Moves between objects:
pap + gil
pap ^ mar
pap & gug
pap § luz
pap ! rof
pap % fim
bod + mab
bod ^ zat
bod & zit
bod § rad
bod ! bis
bod % fet
vem + lib
vem ^ gug
vem & nad
vem § dok
vem ! zas
vem % soz
tul + zit
tul ^ suk
tul & gez
tul § gov
tul ! mav
tul % bis
bur + fur
bur ^ zal
bur & rur
bur § ril
bur ! tuv
bur % pog
dok + nit
dok ^ ral
dok & pur
dok § zel
dok ! dud
dok % duv
nur + kas
nur ^ gor
nur & lut
nur § zek
nur ! gev
nur % nug
pag + rol
pag ^ pur
pag & ret
pag § gor
pag ! fel
pag % sem
kov + miz
kov ^ vok
kov & fup
kov § mep
kov ! zom
kov % vis
vov + lek
vov ^ lov
vov & kam
vov § mar
vov ! rul
vov % bev
lev + pes
lev ^ vad
lev & baz
lev § gul
lev ! dal
lev % peb
lir + reb
lir ^ vep
lir & ror
lir § peb
lir ! nen
lir % vad
nom + ral
nom ^ ris
nom & gil
nom § vem
nom ! fim
nom % mib
nev + nug
nev ^ ret
nev & gev
nev § lut
nev ! ver
nev % sif
tas + dab
tas ^ lev
tas & zal
tas § zad
tas ! pes
tas % ras
sav + bev
sav ^ dem
sav & rul
sav § kam
sav ! rad
sav % ros
mir + zel
mir ^ vem
mir & zaz
mir § sem
mir ! lib
mir % pur
ved + fuv
ved ^ tiv
ved & mep
ved § zat
ved ! fup
ved % miz
sif + nop
sif ^ pag
sif & nev
sif § nur
sif ! rol
sif % som
zes + des
zes ^ rek
zes & dab
zes § bur
zes ! ras
zes % sib
dem + rad
dem ^ lel
dem & gov
dem § sev
dem ! gez
dem % zit
sem + ger
sem ^ dok
sem & pag
sem § ver
sem ! nit
sem % tal
viz + ris
viz ^ dad
viz & mar
viz § fot
viz ! kam
viz % lek
vad + dal
vad ^ tor
vad & lir
vad § seg
vad ! lem
vad % sul
zat + bis
zat ^ kop
zat & mav
zat § gez
zat ! zug
zat % dos
bis + bod
bis ^ zug
bis & tul
bis § dem
bis ! zat
bis % zum
zek + kar
zek ^ nop
zek & tor
zek § nen
zek ! sop
zek % lef
dad + kam
dad ^ mab
dad & tob
dad § mag
dad ! sev
dad % rul
zad + rur
zad ^ gul
zad & des
zad § vok
zad ! sib
zad % tuv
suv + nas
suv ^ rur
suv & vis
suv § miz
suv ! giv
suv % tiv
reb + baz
reb ^ nen
reb & seg
reb § rek
reb ! lir
reb % dal
rur + giv
rur ^ sib
rur & tir
rur § zom
rur ! zad
rur % bur
zel + ret
zel ^ lib
zel & tal
zel § ger
zel ! mir
zel % fel
ris + fim
ris ^ kam
ris & rof
ris § gug
ris ! viz
ris % miv
peb + rek
peb ^ sul
peb & lev
peb § rar
peb ! vom
peb % seg
pog + vok
pog ^ tas
pog & bur
pog § giv
pog ! dab
pog % des
zug + zat
zug ^ vis
zug & suk
zug § lel
zug ! kop
zug % mep
des + tir
des ^ ras
des & pog
des § fur
des ! zes
des % zad
nas + mep
nas ^ giv
nas & kop
nas § suk
nas ! suv
nas % fup
kop + zug
kop ^ ril
kop & miz
kop § fuv
kop ! vis
kop % nas
kas + vep
kas ^ gev
kas & lef
kas § kar
kas ! nur
kas % dat
mag + kud
mag ^ sav
mag & lek
mag § ris
mag ! bev
mag % zuk
rok + ros
rok ^ tul
rok & rad
rok § rul
rok ! zit
rok % mab
vep + nen
vep ^ nur
vep & mot
vep § sul
vep ! kas
vep % tor
ros + tob
ros ^ zit
ros & sav
ros § vov
ros ! rok
ros % sev
tor + lem
tor ^ nug
tor & vep
tor § zik
tor ! dat
tor % zek
giv + suv
giv ^ zad
giv & ril
giv § kov
giv ! rur
giv % fur
ral + dud
ral ^ fim
ral & soz
ral § lib
ral ! nom
ral % luz
rar + zal
rar ^ reb
rar & gul
rar § zes
rar ! baz
rar % pes
rup + pur
rup ^ gil
rup & lib
rup § zaz
rup ! soz
rup % dud
rul + vov
rul ^ gov
rul & dad
rul § zuk
rul ! lov
rul % sav
bev + mag
bev ^ rad
bev & vov
bev § viz
bev ! sav
bev % tob
baz + rar
baz ^ lir
baz & lor
baz § ras
baz ! reb
baz % lev
dab + pog
dab ^ pes
dab & tuv
dab § rur
dab ! tas
dab % zes
lek + miv
lek ^ rul
lek & viz
lek § rof
lek ! vov
lek % mag
mot + zik
mot ^ lut
mot & kar
mot § vad
mot ! lef
mot % vep
vom + peb
vom ^ kar
vom & dal
vom § baz
vom ! sul
vom % ror
ror + seg
ror ^ mot
ror & vom
ror § lev
ror ! zik
ror % lir
soz + rup
soz ^ pap
soz & vem
soz § duv
soz ! gil
soz % ral
zuk + mar
zuk ^ ros
zuk & mag
zuk § miv
zuk ! tob
zuk % kam
gul + sib
gul ^ seg
gul & ras
gul § dab
gul ! lor
gul % rar
sop + zek
sop ^ sif
sop & dat
sop § vep
sop ! nop
sop % lut
seg + lor
seg ^ zik
seg & peb
seg § pes
seg ! ror
seg % reb
vok + zom
vok ^ dab
vok & fur
vok § suv
vok ! pog
vok % tir
kam + viz
kam ^ sev
kam & zuk
kam § kud
kam ! dad
kam % vov
dud + dok
dud ^ nom
dud & rup
dud § mir
dud ! ral
dud % nad
sib + zad
sib ^ lor
sib & zes
sib § pog
sib ! gul
sib % zal
pes + tas
pes ^ dal
pes & rar
pes § sib
pes ! lev
pes % rek
dal + lev
dal ^ lem
dal & reb
dal § lor
dal ! vad
dal % vom
luz + nad
luz ^ zim
luz & ral
luz § rup
luz ! mib
luz % zas
fur + tiv
fur ^ tuv
fur & giv
fur § vis
fur ! bur
fur % vok
gev + nur
gev ^ big
gev & kuv
gev § sop
gev ! gor
gev % nev
mar + rof
mar ^ tob
mar & kud
mar § zim
mar ! zuk
mar % viz
fuv + lel
fuv ^ fup
fuv & dos
fuv § bis
fuv ! ved
fuv % suk
lib + mir
lib ^ zas
lib & duv
lib § nit
lib ! vem
lib % rup
mib + luz
mib ^ miv
mib & nom
mib § soz
mib ! zim
mib % gug
suk + mav
suk ^ kov
suk & fuv
suk § zum
suk ! miz
suk % zug
tir + ril
tir ^ zes
tir & vok
tir § tiv
tir ! des
tir % rur
vis + kop
vis ^ tir
vis & kov
vis § ved
vis ! ril
vis % suv
lor + gul
lor ^ ror
lor & rek
lor § tas
lor ! seg
lor % baz
tob + zuk
tob ^ rok
tob & bev
tob § lek
tob ! ros
tob % dad
kud + fot
kud ^ bev
kud & miv
kud § fim
kud ! mag
kud % mar
miz + suk
miz ^ zom
miz & ved
miz § dos
miz ! kov
miz % kop
gug + zas
gug ^ kud
gug & mib
gug § ral
gug ! fot
gug % pap
fim + nom
fim ^ viz
fim & pap
fim § zas
fim ! ris
fim % zim
zit + rok
zit ^ mav
zit & dem
zit § lov
zit ! tul
zit % bod
gil + soz
gil ^ rof
gil & zas
gil § nad
gil ! pap
gil % nom
rek + ras
rek ^ vom
rek & pes
rek § zal
rek ! peb
rek % lor
rof + pap
rof ^ zuk
rof & fot
rof § mib
rof ! mar
rof % ris
zum + fet
zum ^ mep
zum & bis
zum § zit
zum ! dos
zum % lel
fel + pag
fel ^ rup
fel & zel
fel § big
fel ! pur
fel % nit
kar + sul
kar ^ sop
kar & lem
kar § lir
kar ! zek
kar % mot
sul + vom
sul ^ zek
sul & vad
sul § reb
sul ! kar
sul % zik
nug + dat
nug ^ ver
nug & nur
nug § lef
nug ! nev
nug % nop
tal + big
tal ^ duv
tal & sem
tal § rol
tal ! zaz
tal % zel
duv + zaz
duv ^ luz
duv & dok
duv § fel
duv ! nad
duv % lib
lov + rul
lov ^ fet
lov & sev
lov § tob
lov ! gov
lov % rad
rad + sav
rad ^ gez
rad & lov
rad § dad
rad ! dem
rad % rok
ver + nev
ver ^ zel
ver & gor
ver § kuv
ver ! ret
ver % rol
nen + lir
nen ^ kas
nen & zik
nen § vom
nen ! vep
nen % lem
fet + gov
fet ^ dos
fet & bod
fet § rok
fet ! zum
fet % gez
gov + lov
gov ^ zum
gov & mab
gov § ros
gov ! fet
gov % dem
nop + sop
nop ^ rol
nop & nug
nop § kas
nop ! sif
nop % kuv
ras + zes
ras ^ peb
ras & tas
ras § tuv
ras ! rek
ras % gul
sev + dad
sev ^ bod
sev & ros
sev § bev
sev ! mab
sev % lov
fot + gug
fot ^ mag
fot & zim
fot § nom
fot ! kud
fot % rof
som + kuv
som ^ sem
som & sif
som § nug
som ! ger
som % gor
zal + tuv
zal ^ baz
zal & sib
zal § des
zal ! rar
zal % tas
lef + mot
lef ^ kuv
lef & zek
lef § lem
lef ! lut
lef % kas
tuv + bur
tuv ^ rar
tuv & zad
tuv § tir
tuv ! zal
tuv % dab
mav + tul
mav ^ miz
mav & lel
mav § fet
mav ! suk
mav % zat
ret + ver
ret ^ mir
ret & big
ret § som
ret ! zel
ret % pag
pur + fel
pur ^ soz
pur & mir
pur § tal
pur ! rup
pur % dok
gez + dem
gez ^ fuv
gez & fet
gez § mab
gez ! lel
gez % tul
kuv + lut
kuv ^ ger
kuv & nop
kuv § dat
kuv ! som
kuv % gev
rol + sif
rol ^ fel
rol & ver
rol § gev
rol ! pag
rol % ger
ger + som
ger ^ nit
ger & rol
ger § nev
ger ! sem
ger % big
tiv + fup
tiv ^ bur
tiv & suv
tiv § kop
tiv ! fur
tiv % zom
ril + vis
ril ^ des
ril & zom
ril § fup
ril ! tir
ril % giv
zik + ror
zik ^ lef
zik & sul
zik § dal
zik ! mot
zik % nen
big + gor
big ^ zaz
big & ger
big § sif
big ! tal
big % ret
dat + tor
dat ^ nev
dat & kas
dat § mot
dat ! nug
dat % sop
zas + vem
zas ^ fot
zas & luz
zas § dud
zas ! gug
zas % gil
nit + sem
nit ^ dud
nit & fel
nit § ret
nit ! dok
nit % zaz
lem + vad
lem ^ dat
lem & nen
lem § ror
lem ! tor
lem % kar
zom + kov
zom ^ pog
zom & tiv
zom § nas
zom ! vok
zom % ril
zim + mib
zim ^ lek
zim & fim
zim § gil
zim ! miv
zim % fot
mab + sev
mab ^ bis
mab & rok
mab § sav
mab ! bod
mab % gov
lut + lef
lut ^ som
lut & sop
lut § tor
lut ! kuv
lut % nur
dos + zum
dos ^ nas
dos & zat
dos § tul
dos ! mep
dos % fuv
zaz + tal
zaz ^ nad
zaz & nit
zaz § pag
zaz ! duv
zaz % mir
lel + gez
lel ^ ved
lel & zum
lel § bod
lel ! fuv
lel % mav
nad + duv
nad ^ mib
nad & dud
nad § pur
nad ! luz
nad % vem
mep + dos
mep ^ suv
mep & zug
mep § mav
mep ! nas
mep % ved
fup + ved
fup ^ fur
fup & nas
fup § zug
fup ! tiv
fup % kov
miv + zim
miv ^ vov
miv & ris
miv § pap
miv ! lek
miv % kud
gor + gev
gor ^ tal
gor & som
gor § nop
gor ! big
gor % ver

In the rows, 499 means zero.

The rows follow the links: the fewer symbols apart two objects are, the more alike their rows tend to be.

Row, then object:
[833,724,676,563,401,235,680,56,420,437,413,720,467,732,575,655,157,418,752,424,574,530,274,538,546,579,647,652,542,711,450,669,201,724,614,428,699,495,823,553,593] -> dem
[627,586,468,590,359,196,768,431,504,552,515,729,670,485,508,783,428,188,838,512,534,332,453,584,478,330,645,590,626,718,275,399,145,414,657,697,572,27,628,608,790] -> vov
[730,769,507,688,376,317,870,225,256,490,358,522,347,643,576,573,327,528,824,400,363,565,421,347,530,372,454,813,735,583,316,658,176,703,542,727,695,433,751,749,401] -> lel
[337,444,547,422,632,794,252,574,475,436,480,250,297,498,500,191,583,812,198,551,438,639,613,374,497,632,357,447,402,241,687,535,841,537,287,315,442,958,375,414,216] -> vad
[253,208,430,336,612,693,169,838,728,520,627,437,647,328,400,444,718,490,176,569,622,431,578,643,464,596,523,182,309,407,669,337,826,301,495,334,273,520,209,282,557] -> kuv
[235,424,472,431,595,779,314,721,470,513,507,171,355,374,476,190,703,749,279,655,372,563,783,319,431,464,338,526,468,195,570,388,806,372,205,474,408,798,313,455,243] -> kar
[239,209,411,350,625,708,186,875,714,548,642,426,634,304,419,435,761,499,183,542,583,442,600,633,469,581,495,188,328,402,648,335,828,288,491,381,268,483,192,310,556] -> nop
[631,668,523,620,554,627,585,291,288,400,346,359,208,692,559,351,378,843,460,281,343,743,352,328,596,601,327,664,608,444,587,842,534,836,512,516,609,890,625,639,137] -> tir
[593,634,571,517,329,161,732,376,487,586,510,664,634,476,539,676,399,185,874,705,519,319,614,495,423,290,630,688,592,603,243,288,130,320,457,652,614,107,650,572,787] -> lek
[287,419,571,345,442,436,387,672,630,579,600,444,654,319,484,447,622,281,571,916,538,285,877,495,315,323,589,500,425,350,388,69,510,83,195,482,438,314,383,361,734] -> zaz
[387,388,222,636,633,807,511,794,425,486,471,316,384,436,448,408,748,805,230,126,357,662,390,433,616,518,236,389,599,438,602,750,735,681,692,675,358,617,305,644,165] -> rar
[402,381,487,459,670,814,246,581,505,411,491,315,358,518,471,284,581,817,138,361,489,687,443,469,557,708,360,341,382,357,753,669,850,652,483,318,411,925,353,410,208] -> dal
[314,436,540,419,608,791,288,608,457,466,480,196,315,455,491,170,610,791,222,622,398,627,697,338,468,559,332,504,421,211,642,485,822,465,217,369,447,911,363,420,211] -> zik
[366,337,485,357,463,364,401,700,730,596,640,649,806,335,440,653,611,165,549,705,654,262,629,693,398,420,677,314,396,571,417,182,460,166,513,479,384,105,378,340,871] -> dud
[646,576,456,574,361,196,763,444,520,565,512,756,676,500,507,800,434,183,804,460,558,343,412,610,506,363,637,567,613,742,300,435,156,455,694,679,562,32,627,597,792] -> bev
[617,622,497,544,339,179,768,420,498,575,512,691,660,479,515,736,434,177,870,621,520,322,545,548,451,280,642,646,604,664,244,340,138,381,539,691,586,63,632,599,779] -> zuk
[696,574,296,724,502,500,780,450,338,481,425,574,427,604,503,653,486,606,551,23,420,633,162,509,663,505,381,517,696,699,478,866,359,828,888,728,527,406,575,734,354] -> kop
[449,349,544,339,458,328,366,573,748,559,635,723,804,394,452,696,509,140,536,680,699,268,519,745,428,511,734,297,348,633,495,216,461,229,548,363,420,160,437,294,912] -> soz
[324,299,627,262,586,611,96,617,733,491,615,466,614,407,433,388,554,456,237,748,657,428,626,629,427,665,598,251,228,384,681,298,795,281,339,170,376,663,325,196,625] -> gor
[615,586,782,353,377,210,474,215,587,493,522,688,631,577,559,597,244,188,745,861,646,342,596,588,399,502,759,585,391,564,408,254,271,329,330,300,650,408,705,342,863] -> zim
[306,426,692,255,480,495,252,544,640,523,568,412,577,385,489,351,522,377,476,979,569,367,862,486,338,478,597,487,324,299,523,121,619,154,104,305,464,575,417,260,659] -> sem
[719,565,359,691,544,519,677,381,379,445,415,581,394,656,516,614,434,664,456,17,466,671,106,529,678,602,399,479,622,692,565,918,441,896,883,600,540,546,582,664,319] -> kov
[618,631,778,379,362,201,508,209,558,520,514,675,625,566,554,588,248,198,766,871,626,322,623,553,390,473,755,611,411,545,383,247,246,315,292,339,653,385,701,383,841] -> fot
[801,773,648,602,389,261,743,62,328,427,375,632,385,736,582,599,168,462,798,476,467,557,344,435,537,500,571,755,596,637,404,662,189,725,532,512,735,535,828,627,516] -> fet

Each walk starts at a row. The symbols on each line, taken left to right, move it on to the next object.
Each answer is a row, close to the row of the object it stands for.
start [181,377,413,445,596,781,340,794,498,524,521,177,403,328,450,215,755,694,308,647,369,533,798,346,425,414,314,484,490,192,531,350,780,318,224,537,378,680,279,469,285]
^ + § & § § ! ^ ^: [176,265,327,424,605,740,306,938,601,564,602,288,541,269,419,363,844,586,249,556,449,465,724,477,441,419,370,338,451,310,563,334,812,287,393,561,279,486,187,431,419]
& § % & & ^ § § §: [397,366,411,486,671,817,269,626,509,437,499,341,391,499,462,318,616,809,122,267,471,676,387,493,607,691,347,298,415,413,748,730,856,667,570,372,369,866,341,444,207]
start [692,569,316,722,523,502,743,450,360,471,416,593,412,620,504,642,464,616,520,15,445,638,130,511,668,539,406,506,677,710,512,889,397,853,887,687,529,444,566,710,346]
+ + & % +: [750,773,542,665,390,312,845,189,283,464,358,550,346,657,579,557,305,507,832,418,376,571,416,338,523,383,465,817,704,592,325,651,177,697,520,678,705,463,763,725,426]
! & + ^ & &: [687,696,356,743,422,386,900,410,259,518,392,525,382,575,546,615,460,548,736,236,344,566,347,378,576,347,401,721,770,619,319,718,210,713,686,840,608,336,649,802,382]
start [675,667,328,748,428,426,887,431,272,518,404,533,391,565,538,623,480,545,718,187,338,568,324,404,595,358,385,706,773,646,346,756,245,726,738,847,593,314,627,815,361]
% ^ % ! % §: [726,572,388,672,543,545,656,353,371,423,407,581,373,665,505,590,418,701,439,34,457,686,108,517,682,623,410,485,614,686,599,918,458,901,855,559,544,597,596,644,303]
+ & + § ^ § ! %: [671,639,307,753,440,416,875,440,285,510,399,546,412,573,536,641,479,578,690,137,367,578,289,421,615,378,384,657,756,663,352,752,268,761,777,838,583,306,601,790,365]
start [391,359,286,574,664,815,395,739,482,464,504,355,401,459,454,395,704,800,154,129,437,677,331,491,608,612,301,310,514,459,690,751,796,689,708,547,335,685,284,547,196]
! § & % § %: [407,487,241,674,581,761,624,720,319,513,436,254,301,437,471,365,733,816,365,207,274,667,469,316,580,415,202,563,672,381,505,715,641,677,585,777,427,616,355,722,104]
§ % ^ ! & ^: [391,390,511,455,663,802,234,573,492,418,474,287,338,519,469,262,574,821,142,412,468,685,475,457,550,677,358,371,388,320,746,638,862,613,417,299,412,962,368,404,200]
start [566,456,722,312,427,255,346,341,709,504,586,760,732,515,503,658,316,160,595,755,737,319,494,707,425,597,790,380,300,632,506,275,386,323,472,227,527,344,590,255,911]
& ! + + ! & ! & %: [604,521,766,332,405,231,384,253,667,500,547,744,684,560,529,630,272,180,651,823,704,322,534,654,408,579,787,460,321,605,479,279,348,326,403,232,577,381,652,282,887]
+ % & % % ^: [617,645,737,409,344,170,578,240,527,523,502,650,606,545,554,602,289,190,827,862,585,331,644,508,390,399,716,667,470,545,339,239,206,310,285,433,665,317,711,437,807]
start [185,371,386,443,586,772,340,850,492,555,544,185,433,312,436,243,786,681,280,629,383,523,802,365,429,423,318,477,479,194,524,327,801,315,249,569,361,630,238,481,311]
^ ! % § +: [176,284,334,423,601,763,328,938,570,549,587,257,516,266,422,326,841,595,251,575,428,467,749,449,431,416,353,375,458,276,545,316,788,283,369,573,299,508,186,454,383]
§ % % ^ § ^ & §: [169,310,352,445,597,766,338,917,557,556,569,233,489,275,431,294,828,619,262,594,401,476,771,422,425,395,334,397,466,252,539,328,788,280,337,577,326,532,204,468,362]
start [529,648,437,655,555,682,643,440,247,455,360,263,197,593,532,301,524,846,462,319,288,709,477,245,569,468,253,699,676,358,515,760,554,764,442,633,559,819,539,721,81]
! § + ^ ! + ^ & ^ §: [394,374,236,616,637,810,479,785,449,478,483,326,388,425,446,410,742,807,197,123,389,667,368,465,611,531,253,371,575,457,641,757,757,687,711,639,342,623,292,614,162]
! & ^ ^ + % + § %: [411,376,459,479,662,824,263,609,506,426,497,338,364,514,451,297,580,816,128,317,482,677,400,498,587,718,364,326,402,380,762,701,862,656,532,334,394,899,345,428,211]
